Each row has two labels, one from each of two sets.
[1, 5, -4, -7, -4, 4, 2, 8, 8, -4, -9, -6, 10, -1, 1, 6, -3, -2, -1, -1, 11, 2, 2, -4, -3, 3, -4, 7, 2, -3, 12, 1, -3, 0, 1, 5, -3, 4, -4, 8, -1, -12, 9, 1, 2, -26, -3, -10, 4, 0, 15, -10, -6, -2, -2, -10, -12, -1, 4, 0, 3, 7, 13, 13, -2, 2, 3, 2]	HS + <54>
[0, 0, -1, 5, 1, 5, 4, -2, 4, -10, -3, -5, 11, 7, 1, 1, -3, -3, -3, -2, 11, -3, 3, 11, 4, 6, -12, 3, 2, 1, 11, 0, -1, 2, 3, -5, 19, -1, 3, -9, -11, 0, 2, -3, -8, -17, 2, 0, 2, 10, 2, -15, -2, 8, 5, 4, 13, -1, -14, 6, 5, -1, 7, 0, -10, -4, 4, 2]	HS + <47>
[7, -4, -4, 1, 3, 17, 2, 2, 12, -19, 4, -8, 4, 12, -2, 1, -3, -4, -5, 8, 12, -1, 9, 14, -4, 0, -6, 3, 2, -1, 19, 0, -4, -1, -2, 3, 10, 1, -2, 0, -12, 0, 4, 0, -10, -22, 6, 4, 8, 7, 5, -22, -9, -5, -4, 8, 11, -3, -12, 4, 4, 14, 4, 15, -7, 1, 0, 5]	HS + <47>
[2, 2, -6, -3, 4, 7, -2, 4, -1, -14, -1, 1, 6, 0, -3, 0, -5, 4, -4, -1, -3, -3, 3, -5, 2, 5, -3, 4, 2, 3, -3, -9, 0, -2, 4, 0, 3, -4, 4, -1, -7, -15, 6, -3, 5, -9, -7, -7, 8, -9, 3, -11, -4, 1, 9, -1, 6, -6, 7, 3, 3, 0, 12, 3, 0, -2, 6, 9]	HS + <45>
[3, 5, -7, -9, -1, 2, -10, -2, 13, -8, 2, -12, 13, -5, 4, -5, -6, -10, -2, -3, 0, 1, 9, -7, -5, 13, -14, 4, -3, 0, 6, 0, -3, 3, 3, -1, -2, -9, -4, 10, -6, -14, 1, 3, -11, -28, 0, -9, -3, 9, 10, -8, -7, -2, 17, -6, 2, 0, 1, -2, 4, 15, 15, 12, -5, -5, -3, -2]	HS + <45>
[-6, -2, -3, -2, -4, 13, 6, 2, 14, -4, -2, -3, 2, 14, -4, 6, -2, -8, 1, -9, 4, -3, 9, 3, -1, 5, 10, 8, 10, 4, 17, -15, 5, -3, 5, 1, 2, -5, -3, 0, -7, -3, -1, 5, -3, -19, 2, -3, -4, 9, -2, -7, -11, 1, -2, 0, 8, -6, -9, -1, 7, 6, 1, 5, -7, -4, 2, 2]	HS + <44>
[3, -2, -2, 3, 4, 13, 0, 3, 12, -13, -2, -8, -4, 12, 1, 11, -9, 8, -5, 12, 2, 2, 9, 13, 14, 2, -2, -2, 2, 9, 2, -14, -3, -3, -9, -3, 7, 0, -1, -7, -9, -4, 0, 2, 0, -12, 2, -1, 13, 4, -2, -15, -8, -1, 1, 4, 13, -5, 3, 10, 8, 1, 8, 4, 3, -1, 8, 12]	HS + <47>
[6, 9, -12, 1, -12, 2, 0, 4, 12, -1, 2, -9, 17, 1, 4, 0, -4, 5, 2, -3, 7, -2, 4, -14, -1, 3, -13, 3, -6, -3, 4, -2, 4, -2, -1, 4, -14, -13, 5, 0, 1, -17, 1, -1, -4, -20, -3, -10, 1, -4, -6, -12, -3, 2, 6, -8, 9, -2, 11, -3, 12, 3, 11, 0, -13, -8, 3, 2]	HS + <45>
[1, -1, -2, 2, 1, 3, 8, 0, 7, 0, 7, -3, 10, 7, -1, -4, -2, -10, -3, -3, 1, 0, 1, -5, 4, 4, -7, 5, -4, -3, 21, -4, 4, 6, 1, -3, -44, -7, 6, 0, -10, -1, 7, -1, -12, -14, 6, 1, 3, 6, 2, -8, -3, 2, 1, 8, 17, -2, -13, 25, 0, 0, 5, -3, -7, 6, -1, -1]	HS + <47>
[1, 0, -3, -6, -8, 2, 3, 13, 7, 6, -9, -1, 7, 6, -1, 3, 4, -13, -3, -5, 3, 3, -1, -4, -6, 1, 1, 8, -2, 5, 17, -1, 1, 9, 8, 1, 0, -10, 2, 6, 2, -11, 5, 29, 2, -18, 6, 0, -3, 6, -5, -10, -11, 8, -5, -11, -5, -4, -11, -7, 2, 13, 7, -1, -2, 5, -7, 4]	HS + <44>
[-4, 3, -6, 0, -7, 7, -6, 16, 4, -14, 2, -7, 1, 8, -4, 4, -2, 12, -2, 9, -5, 0, 9, 0, 6, 3, -4, 6, 11, 9, -8, -11, 5, -7, 7, 0, -2, -11, -3, -8, 2, -21, 7, -6, 3, -16, -4, -13, 18, 1, 1, -5, -13, 0, 7, -10, 12, -5, 12, 3, 10, -3, 17, 0, -7, 3, 12, 22]	HS + <54>
[10, 2, -1, 5, -9, 2, 0, -4, 5, 1, 6, -4, 6, 5, 1, -2, 0, -1, 0, 0, 13, -2, -1, 3, -3, 2, 1, -4, -7, 0, 16, 2, -5, 4, -4, -5, -3, 2, 3, -2, 0, 3, 2, -1, -7, 0, 4, 6, -1, 0, -2, -11, 1, -3, -4, 10, 9, 1, -6, -2, 3, 13, -1, 12, -6, -1, -4, -2]	HS + <47>
[1, 0, -3, -4, -3, 4, 1, -5, 3, 2, 2, -1, -3, 5, -3, 4, 0, -11, -4, -3, 6, 2, -1, 0, -1, 4, 4, 4, -2, 3, 7, 8, 1, 3, 11, -3, 12, -10, 2, 15, -10, -1, -1, 8, -22, -14, 7, -3, -5, 1, 0, -10, -6, 0, 12, -2, 9, -6, -11, -2, -1, 3, 4, 6, 2, -8, -10, -4]	HS + <47>
[7, 8, -3, -8, -1, 9, -11, 4, 2, -8, -6, -8, 2, 6, 2, 3, 1, 1, -3, 5, 3, -1, 6, -2, -7, -1, -2, 4, 7, 2, -3, -2, -4, -2, 8, -4, -1, -1, 1, 8, 1, -17, 1, 0, -3, -22, -7, -8, 8, -1, 4, -9, 2, 0, 8, -5, -1, 1, 9, -1, 4, 3, 15, 0, 1, -1, -2, 1]	HS + <45>
[1, 6, -6, -9, -6, 10, 0, 10, 9, -3, -12, -4, 4, 3, -6, 15, -1, -3, -10, 2, 2, 0, -2, -3, -5, 3, -3, 5, 2, 6, 1, -2, 1, -2, 9, -1, -4, -12, -4, 9, 2, -13, 7, 12, 3, -24, -6, -26, 4, -4, 6, -8, -12, 0, 5, -10, -1, -15, 0, -1, -9, 12, 13, 7, -1, 1, -1, 7]	HS + <54>
[15, -7, -5, -7, 5, 11, 4, -5, 5, -12, -2, -12, -1, 8, 1, 1, 7, -3, 0, 2, 25, 0, 8, 13, -3, 1, 2, 7, 3, 1, 9, -2, -12, -3, -1, -6, 7, 12, 0, 2, -10, 2, 0, -1, -9, -16, -4, 7, 5, 6, 2, -14, -4, -4, 3, 8, 1, 2, -9, 4, 2, 6, 6, 16, -9, 9, -3, -7]	HS + <47>
[-2, 4, -5, -5, -9, 14, -2, 5, 7, -9, -5, -9, 12, 11, 0, 9, 3, 6, -8, -3, 12, -3, 1, -6, -3, 4, -4, 4, 3, 6, -4, -6, -2, -7, -1, 2, -6, -5, 1, 2, -8, -24, 4, 4, 3, -30, 0, -13, 9, 3, 2, -16, -10, 6, 13, -4, 13, -3, 7, 4, 5, 2, 14, 5, -8, -1, 9, 9]	HS + <45>
[9, -2, -4, 1, -1, 11, 1, -2, 9, -9, 1, -5, 12, 11, 3, 3, -5, -4, -2, 2, 10, -4, 27, 1, 1, 3, -8, 8, 5, 5, 2, -6, 3, -3, 1, -2, 5, 0, 3, -7, -17, -4, 6, -12, 0, -19, -5, 0, 5, 3, 5, -15, -12, 2, 12, 2, 13, -1, -6, 5, 6, 1, 22, -1, -13, 0, 7, 7]	HS + <47>
[-3, 1, 0, 14, 9, -5, 0, -9, 6, -3, 3, -1, 8, -3, 6, 4, -3, -8, 3, -5, 0, -2, 5, 0, 3, -2, -6, 7, 10, -4, 11, 3, -3, 2, -1, -2, 6, 1, 9, 3, -7, 6, 3, -11, -8, -10, -5, 4, -4, 3, 5, -4, -8, -5, 3, 1, 0, 0, -14, 1, 2, 4, 8, -1, -4, -6, 2, 0]	HS + <47>
[-4, 7, -10, -2, -5, 5, -4, 7, 7, -2, -5, -5, -1, 5, 2, -4, -5, 1, -4, 1, -1, 4, 1, -5, -4, -3, -4, 1, 2, -1, 1, 1, 3, 2, 0, 2, -6, -6, 2, 10, 6, -16, 2, 4, 5, -13, 1, -7, -2, 1, -3, -1, -8, -5, 0, -6, -3, -2, 3, -1, 9, 12, 10, 6, 3, 1, -1, 14]	HS + <53>
[-12, 11, -7, 1, -5, -2, -6, 15, 15, 4, -3, 0, 8, 0, 1, 3, -3, -3, -2, -11, -14, 7, 3, -19, -1, 7, -12, 6, -1, 3, 19, -5, 10, 0, 8, 9, -5, -18, -6, 5, 2, -18, 6, 0, 3, -30, 4, -7, 2, -1, 4, -10, -13, 4, 6, -13, 2, -7, 1, -6, 1, 17, 14, -4, -12, -11, 14, 16]	HS + <53>
[-20, 14, -5, -4, -12, 6, -1, 7, 11, 5, -8, -3, 6, 7, -4, 2, 2, -10, 2, -6, 1, 2, -4, -7, -3, 1, -3, 6, -7, 3, 13, -4, 12, 2, 4, 7, -9, -3, -6, 4, 3, -12, 5, 11, 6, -22, 8, -2, -2, 0, 4, -7, -9, 3, -3, -11, -2, -5, 11, -8, -7, 8, 3, -5, -6, -3, -3, 8]	HS + <44>
[3, 0, -4, -1, 2, -6, 1, -2, 5, -9, 5, -2, 15, 2, 5, 4, -11, -6, -4, 6, 7, -3, 9, 6, 5, -2, -6, 4, 0, 1, 11, 3, -10, -3, 3, -2, 12, 0, 5, 4, -11, 3, 3, -4, -11, -23, 2, 2, 1, 5, 4, -11, -5, -4, 11, 4, 11, -6, -4, 3, 3, 1, 11, 0, -5, 3, -3, 4]	HS + <47>
[2, 11, -11, 1, -10, 2, 4, 9, 10, 9, -2, -3, 25, 14, 1, -6, 1, -21, -4, -14, 19, -3, -6, -22, -7, 12, -14, 8, -15, 3, 27, 4, 6, 7, 6, 5, -14, -26, -3, 7, -3, -16, 4, 12, -15, -44, 8, -8, -14, -1, 6, -20, -8, 7, 11, -11, 10, -14, -10, -2, -4, 22, 9, 5, -18, -16, -6, 3]	HS + <45>
[14, 6, -7, 2, -7, 11, -2, 4, 6, -3, -16, -3, 15, 9, -2, -3, 1, 8, -4, -4, 15, -4, 0, -2, -5, -4, -5, 0, -4, 1, -4, -3, -2, -4, -4, -5, -12, -6, 4, 1, 1, -25, 5, 3, 1, -22, -1, -11, 0, -7, 2, -16, -5, -1, 6, -3, 8, -3, 11, 10, -1, 1, 12, 13, -8, -2, 1, 0]	HS + <45>
[10, 0, -4, 5, 2, 3, 3, -10, 1, -4, 2, -13, 8, 5, 3, -8, -5, -6, 0, 4, 14, -1, 5, 2, -3, -1, -6, 1, -7, -4, 15, 2, -3, 1, 1, -5, 5, -3, 2, -4, -10, -2, 1, -1, -16, -18, 3, -8, 2, 2, 2, -15, 1, 1, 9, 6, 13, -5, -11, 6, 3, 3, 10, 9, -6, -1, 1, -2]	HS + <47>
[5, 3, -8, -3, -5, 14, -1, 6, 6, 3, -2, -1, 4, 9, -2, 1, -2, -8, -7, 0, 7, -2, 4, -4, -6, -2, -3, 4, -4, 7, 7, -2, 0, 2, 0, 3, -4, -4, -5, 3, 0, -9, 1, 6, 2, -17, 1, -2, 3, 1, -2, -10, -10, -2, -2, -3, 8, -3, -11, 5, 0, 8, 8, 6, 5, 0, -5, 7]	HS + <45>
